Below are the code and all the weights of a small trained network. Each question names an input and a target symbol and asks about switching units off, where a switched-off unit gives its printed mean instead of its output.

import numpy as np


def w(rows, s, z=0):
    codes = np.array(rows[::2]) - 128.0
    scale = np.full(codes.shape[1], s)
    scale[-1] = z or s
    return codes * scale


def f(y):
    return np.maximum(y, 0)


def softmax(a):
    e = np.exp(a - a.max(-1, keepdims=True))
    return e / e.sum(-1, keepdims=True)


def log_softmax(a):
    a = a - a.max(-1, keepdims=True)
    return a - np.log(np.exp(a).sum(-1, keepdims=True))


def net(x, mask):
    ids = ['ΘΛΞΦΩγδζσψ'.index(c) for c in x.split()]
    T = len(ids)
    res = E[ids] + P[:T]
    u = 0
    for l in range(3):
        r = res
        for j in range(2):
            rows = slice(2 * j, 2 * j + 2)
            q, k, v = (r @ M[l][rows].T for M in (Q, K, V))
            z = softmax(np.where(np.tri(T) > 0, q @ k.T / 2**0.5, -1e9)) @ v
            o = O[l][rows]
            res = res + np.where(mask[u + j], z, o[:, -1]) @ o[:, :-1]
        u += 2
        y = f(res @ A[l][:, :-1].T + A[l][:, -1])
        res = res + np.where(mask[u : u + 8], y, B[l][:, -1]) @ B[l][:, :-1]
        u += 8
    return log_softmax(res[-1] @ U[:, :-1].T + U[:, -1])


Q, K, V, O, A, B = {}, {}, {}, {}, {}, {}
E = w([
[163,66,1,156],'Θ',
[90,121,192,56],'Λ',
[134,211,128,111],'Ξ',
[164,182,145,143],'Φ',
[72,159,81,200],'Ω',
[151,54,141,49],'γ',
[191,84,215,126],'δ',
[222,117,163,191],'ζ',
[57,79,58,126],'σ',
[249,237,57,161],'ψ',
],0.006)
P = w([
[216,153,83,10],'0',
[181,126,65,65],'1',
[164,125,68,83],'2',
[152,125,60,129],'3',
[139,137,56,171],'4',
[128,122,44,177],'5',
[138,133,45,194],'6',
[113,121,43,213],'7',
[110,117,35,215],'8',
[85,135,47,224],'9',
[84,105,23,231],'10',
],0.0011)
Q[0] = w([
[159,5,228,107],'L0H1',
[127,125,141,137],'L0H1',
[92,108,166,142],'L0H2',
[95,106,53,116],'L0H2',
],0.025)
K[0] = w([
[211,186,251,58],'L0H1',
[140,117,139,114],'L0H1',
[152,94,107,83],'L0H2',
[102,142,104,187],'L0H2',
],0.026)
V[0] = w([
[137,144,130,114],'L0H1',
[223,182,255,37],'L0H1',
[185,113,221,31],'L0H2',
[130,98,126,149],'L0H2',
],0.0038)
O[0] = w([
[124,129,136,131,162],'L0H1',
[171,123,65,2,96],'L0H1',
[198,165,146,49,254],'L0H2',
[128,116,116,120,43],'L0H2',
],0.005,0.00026)
A[0] = w([
[98,90,217,103,182],'L0N1',
[125,132,127,126,95],'L0N2',
[126,131,134,129,91],'L0N3',
[68,85,136,134,8],'L0N4',
[65,133,173,94,84],'L0N5',
[108,199,251,165,2],'L0N6',
[122,129,130,127,91],'L0N7',
[139,142,167,80,34],'L0N8',
],0.011,0.0017)
B[0] = w([
[117,78,221,102,255],'L0N1',
[124,125,127,139,128],'L0N2',
[124,129,121,132,128],'L0N3',
[53,173,70,137,150],'L0N4',
[73,143,164,125,176],'L0N5',
[206,9,109,167,211],'L0N6',
[123,128,128,121,128],'L0N7',
[83,123,122,220,185],'L0N8',
],0.015,0.00071)
Q[1] = w([
[203,99,186,55],'L1H1',
[90,124,103,144],'L1H1',
[87,25,254,41],'L1H2',
[241,86,173,134],'L1H2',
],0.021)
K[1] = w([
[100,176,215,122],'L1H1',
[164,85,92,126],'L1H1',
[240,122,187,2],'L1H2',
[207,190,184,174],'L1H2',
],0.022)
V[1] = w([
[109,177,175,84],'L1H1',
[103,140,148,120],'L1H1',
[253,121,203,80],'L1H2',
[210,129,173,77],'L1H2',
],0.0046)
O[1] = w([
[150,144,160,52,254],'L1H1',
[129,121,138,118,163],'L1H1',
[160,172,154,2,234],'L1H2',
[141,158,155,32,193],'L1H2',
],0.0053,0.00035)
A[1] = w([
[169,123,86,104,51],'L1N1',
[129,128,129,128,96],'L1N2',
[221,137,93,151,170],'L1N3',
[163,85,153,127,230],'L1N4',
[133,244,101,120,99],'L1N5',
[114,60,85,106,129],'L1N6',
[165,161,168,124,28],'L1N7',
[186,164,176,121,6],'L1N8',
],0.011,0.0016)
B[1] = w([
[101,97,168,146,144],'L1N1',
[132,125,133,127,128],'L1N2',
[200,216,89,219,253],'L1N3',
[191,81,228,98,223],'L1N4',
[43,247,12,114,204],'L1N5',
[126,99,30,81,161],'L1N6',
[116,94,128,178,158],'L1N7',
[113,68,158,202,172],'L1N8',
],0.011,0.0028)
Q[2] = w([
[84,173,111,120],'L2H1',
[135,110,121,94],'L2H1',
[60,165,158,1],'L2H2',
[109,133,187,183],'L2H2',
],0.035)
K[2] = w([
[73,72,53,147],'L2H1',
[177,140,105,51],'L2H1',
[165,220,185,7],'L2H2',
[119,129,229,211],'L2H2',
],0.021)
V[2] = w([
[104,176,172,122],'L2H1',
[187,207,139,59],'L2H1',
[252,108,58,148],'L2H2',
[194,220,228,160],'L2H2',
],0.012)
O[2] = w([
[108,130,72,106,159],'L2H1',
[14,96,74,127,242],'L2H1',
[236,123,31,52,254],'L2H2',
[128,34,41,254,23],'L2H2',
],0.0076,0.0031)
A[2] = w([
[216,139,119,233,232],'L2N1',
[89,237,125,126,75],'L2N2',
[178,145,85,222,21],'L2N3',
[103,94,239,39,176],'L2N4',
[32,85,199,43,65],'L2N5',
[209,1,125,70,183],'L2N6',
[179,210,89,81,127],'L2N7',
[250,152,145,165,2],'L2N8',
],0.008,0.0058)
B[2] = w([
[217,152,230,161,245],'L2N1',
[94,87,67,156,199],'L2N2',
[37,145,86,163,173],'L2N3',
[45,98,186,97,231],'L2N4',
[170,123,82,228,179],'L2N5',
[149,69,61,45,232],'L2N6',
[119,210,174,91,254],'L2N7',
[70,84,1,168,193],'L2N8',
],0.019,0.0081)
U = w([
[179,164,100,68,135],'Θ',
[85,94,157,188,144],'Λ',
[30,155,2,134,137],'Ξ',
[135,149,129,151,199],'Φ',
[201,159,210,166,161],'Ω',
[89,56,101,74,69],'γ',
[169,80,186,106,85],'δ',
[166,94,76,172,121],'ζ',
[87,169,191,79,179],'σ',
[132,209,111,178,4],'ψ',
],0.0045,0.0025)

Each question gives the input, a string of symbols that net reads in full, and the target symbol t.
The units are the heads (2 rows each of Q, K, V and O) and the neurons (one row each of A and B). Each row of codes is followed by its name. A weight is (code - 128) times the scale printed after its matrix; where a second scale follows, it is the last column's (O, A, B and U).
mask holds one flag per unit, layer by layer, with each layer's heads first. A switched-off unit (its flag False) gives its mean, the last column of its rows in O or B, instead of its output. The means were averaged over made-up inputs and are rounded, as every weight is.
A unit's drop is (log p(t) with every unit on - log p(t) with that unit switched off) / (log p(t) with every unit on - log p(t) with every unit switched off).
The circuit of an input: a set's keep is (log p(t) with only the set's units on - log p(t) with every unit switched off) / (log p(t) with every unit on - log p(t) with every unit switched off). Starting from the 12 units with the biggest drops (on a tie, the unit counted first), units are removed one at a time, each time the one whose removal leaves the highest keep (on an exact tie, the one counted first), for as long as the keep stays at least 0.8.
circuit, biggest first: the units of the circuit, biggest drop first
top k neurons in layer l: the k neurons of layer l with the biggest drops, biggest first
which heads matter: for each layer, one digit per head in row order, 1 if its drop is at least 0.15 and else 0, layers parted by /
drop of u: that unit's drop, to one decimal
input γ ζ ζ Ξ ζ ζ Ξ Θ Ξ ζ Θ, target Θ: circuit, biggest first	(L2H2; L1N6; L2N6; L2N7)
input γ Λ Ξ Ξ, target Ξ: circuit, biggest first	(L1N5; L2N1; L2H1; L0N1)
input Ξ γ ζ Ξ σ, target σ: which heads matter	00 / 01 / 11
input Λ Ξ Ξ Θ Θ Ξ Ω, target Ω: circuit, biggest first	(L2H1; L2N1; L1H2; L0H1)
input γ Ξ σ Ξ ζ Ξ, target σ: which heads matter	00 / 01 / 01
input Ξ Λ ζ σ ζ ζ Ξ Θ Ξ, target Θ: which heads matter	10 / 00 / 01
input ζ ζ σ Ξ ζ Ξ γ ζ ψ Ω Ξ, target Ω: which heads matter	10 / 00 / 00
input ψ Ξ σ ζ Θ Ξ ψ, target ψ: top 3 neurons in layer 2	(L2N1; L2N8; L2N7)
input γ Ξ Ω ζ Ξ Ξ ζ, target Ω: top 4 neurons in layer 2	(L2N1; L2N6; L2N2; L2N4)
input Ξ Φ Ξ Φ Ω Ξ, target Ω: top 2 neurons in layer 2	(L2N1; L2N6)
input Φ σ σ Ξ, target σ: which heads matter	00 / 00 / 01
input Λ ζ ψ γ σ Θ γ Ξ, target Θ: top neuron in layer 0	(L0N1)
input Ξ σ ψ, target ψ: top 2 neurons in layer 1	(L1N3; L1N5)
input Ξ Ξ ψ Θ Φ, target Θ: top 2 neurons in layer 1	(L1N6; L1N3)
input σ ζ ψ ζ, target σ: which heads matter	00 / 01 / 01
input Λ ζ σ, target σ: top 2 neurons in layer 1	(L1N3; L1N6)
input ζ δ Φ ζ Ω ζ ζ Ξ Λ, target Λ: top 2 neurons in layer 1	(L1N3; L1N8)
input Ξ ζ ζ δ ζ, target ζ: drop of L2N1	1.5
input σ Ξ Ξ σ δ Θ Θ Λ ζ, target Θ: drop of L1N3	0.2
input Ξ Ξ ζ δ Ξ Λ Ξ σ ζ Ω Φ, target Ω: drop of L0H1	0.4
input σ Ξ Ξ ζ ζ, target σ: top neuron in layer 0	(L0N4)
